Below are the code and all the weights of a small trained network. Each question names an input and a target symbol and asks about switching units off, where a switched-off unit gives its printed mean instead of its output.

import numpy as np


def w(rows, s, z=0):
    codes = np.array(rows[::2]) - 128.0
    scale = np.full(codes.shape[1], s)
    scale[-1] = z or s
    return codes * scale


def norm(h):
    return h / np.sqrt((h * h).mean(-1, keepdims=True) + 1e-5)


def f(y):
    return y / 2 * (1 + np.tanh(0.7978845608 * (y + 0.044715 * y**3)))


def softmax(a):
    e = np.exp(a - a.max(-1, keepdims=True))
    return e / e.sum(-1, keepdims=True)


def log_softmax(a):
    a = a - a.max(-1, keepdims=True)
    return a - np.log(np.exp(a).sum(-1, keepdims=True))


def net(x, mask):
    ids = ['ΣΦΩαδε'.index(c) for c in x.split()]
    T = len(ids)
    res = E[ids] + P[:T]
    r = norm(res)
    for j in range(2):
        rows = slice(4 * j, 4 * j + 4)
        q, k, v = (r @ M[0][rows].T for M in (Q, K, V))
        z = softmax(np.where(np.tri(T) > 0, q @ k.T / 4**0.5, -1e9)) @ v
        o = O[0][rows]
        res = res + np.where(mask[j], z, o[:, -1]) @ o[:, :-1]
    y = f(norm(res) @ A[0][:, :-1].T + A[0][:, -1])
    res = res + np.where(mask[2:10], y, B[0][:, -1]) @ B[0][:, :-1]
    return log_softmax(norm(res)[-1] @ U[:, :-1].T + U[:, -1])


Q, K, V, O, A, B = {}, {}, {}, {}, {}, {}
E = w([
[34,25,137],'Σ',
[109,67,108],'Φ',
[88,122,85],'Ω',
[70,134,56],'α',
[185,249,22],'δ',
[103,147,42],'ε',
],0.012)
P = w([
[179,138,188],'0',
[222,45,95],'1',
[210,50,100],'2',
[75,161,124],'3',
[109,149,136],'4',
[254,95,119],'5',
[183,64,128],'6',
[106,105,124],'7',
[132,95,146],'8',
[175,147,156],'9',
[156,32,63],'10',
[205,66,46],'11',
],0.01)
Q[0] = w([
[74,191,72],'head 1',
[83,123,247],'head 1',
[203,123,176],'head 1',
[178,125,1],'head 1',
[135,60,19],'head 2',
[220,66,126],'head 2',
[129,125,135],'head 2',
[236,22,30],'head 2',
],0.0088)
K[0] = w([
[152,104,169],'head 1',
[123,81,98],'head 1',
[146,156,61],'head 1',
[46,147,206],'head 1',
[200,202,231],'head 2',
[99,181,153],'head 2',
[127,122,122],'head 2',
[66,160,246],'head 2',
],0.011)
V[0] = w([
[170,144,171],'head 1',
[129,218,83],'head 1',
[119,90,31],'head 1',
[71,137,4],'head 1',
[202,104,189],'head 2',
[151,120,82],'head 2',
[205,127,188],'head 2',
[236,104,50],'head 2',
],0.013)
O[0] = w([
[151,123,176,71],'head 1',
[148,109,125,129],'head 1',
[135,125,53,240],'head 1',
[125,108,90,254],'head 1',
[165,133,187,99],'head 2',
[173,79,58,179],'head 2',
[248,176,194,101],'head 2',
[196,87,103,239],'head 2',
],0.015,0.0064)
A[0] = w([
[65,146,71,204],'neuron 1',
[190,174,237,2],'neuron 2',
[184,139,46,212],'neuron 3',
[69,180,139,124],'neuron 4',
[162,168,223,177],'neuron 5',
[107,65,150,223],'neuron 6',
[215,72,102,223],'neuron 7',
[210,252,46,129],'neuron 8',
],0.017,0.0063)
B[0] = w([
[116,112,186,206],'neuron 1',
[247,185,91,149],'neuron 2',
[72,102,157,253],'neuron 3',
[92,86,130,128],'neuron 4',
[157,212,59,152],'neuron 5',
[94,205,192,155],'neuron 6',
[134,117,178,228],'neuron 7',
[79,96,176,186],'neuron 8',
],0.015,0.017)
U = w([
[25,252,188,55],'Σ',
[183,192,148,254],'Φ',
[115,172,37,92],'Ω',
[113,130,11,126],'α',
[194,89,245,72],'δ',
[184,56,113,140],'ε',
],0.011,0.0055)

Each question gives the input, a string of symbols that net reads in full, and the target symbol t.
The units are the heads (4 rows each of Q, K, V and O) and the neurons (one row each of A and B). Each row of codes is followed by its name. A weight is (code - 128) times the scale printed after its matrix; where a second scale follows, it is the last column's (O, A, B and U).
mask holds one flag per unit, heads first, then neurons. A switched-off unit (its flag False) gives its mean, the last column of its rows in O or B, instead of its output. The means were averaged over made-up inputs and are rounded, as every weight is.
A unit's drop is (log p(t) with every unit on - log p(t) with that unit switched off) / (log p(t) with every unit on - log p(t) with every unit switched off).
The circuit of an input: a set's keep is (log p(t) with only the set's units on - log p(t) with every unit switched off) / (log p(t) with every unit on - log p(t) with every unit switched off). Starting from all 10 units, units are removed one at a time, each time the one whose removal leaves the highest keep (on an exact tie, the one counted first), for as long as the keep stays at least 0.8.
units of the circuit, in order: the units of the circuit, biggest drop first
unit that matters most: the unit with the biggest drop
k most important neurons: the k neurons with the biggest drops, biggest first
which heads matter: for each layer, one digit per head in row order, 1 if its drop is at least 0.15 and else 0, layers parted by /
input Φ δ δ Σ, target δ: unit that matters most => head 2
input ε Φ δ Σ α ε Φ, target α: units of the circuit, in order => (head 2; neuron 7)
input Φ δ α ε, target δ: units of the circuit, in order => (head 2; head 1)
input Φ Φ ε δ δ ε Ω δ, target δ: units of the circuit, in order => (head 2; head 1)
input δ Σ α, target δ: units of the circuit, in order => (head 2; neuron 7)
input ε Φ Φ ε Φ α ε Σ Ω Φ, target α: units of the circuit, in order => (head 2; head 1)
input Ω ε Φ δ Σ α ε ε Σ α Ω Ω, target Φ: which heads matter => 01
input α ε Σ, target α: which heads matter => 11
input Ω α α δ ε Σ, target Φ: units of the circuit, in order => (head 2; neuron 5)
input Φ Σ δ, target Φ: 3 most important neurons => (neuron 5; neuron 2; neuron 1)
input Φ δ α Ω, target δ: units of the circuit, in order => (head 2; head 1)
input Ω δ Σ δ α, target Φ: which heads matter => 10
input Ω δ α Φ δ δ α ε Φ Φ α, target Φ: which heads matter => 01
input Σ Σ δ Σ δ Σ, target Σ: which heads matter => 01
input ε ε Ω ε ε δ, target α: units of the circuit, in order => (head 2)
input Φ ε Σ, target Φ: which heads matter => 11
input Σ ε Σ Ω Σ Φ δ Σ Σ α ε, target Σ: which heads matter => 01
input ε ε Σ Σ ε Ω, target α: 2 most important neurons => (neuron 7; neuron 8)
input Ω Φ ε, target Φ: which heads matter => 00
input Φ δ ε α, target δ: which heads matter => 11
input Σ Φ δ Ω ε Σ δ δ α Φ, target Σ: units of the circuit, in order => (head 2)
input Ω δ ε Σ δ Σ Φ δ, target Φ: which heads matter => 10
input δ ε Φ δ, target ε: which heads matter => 01
input ε ε ε ε ε ε Ω Σ, target α: which heads matter => 11
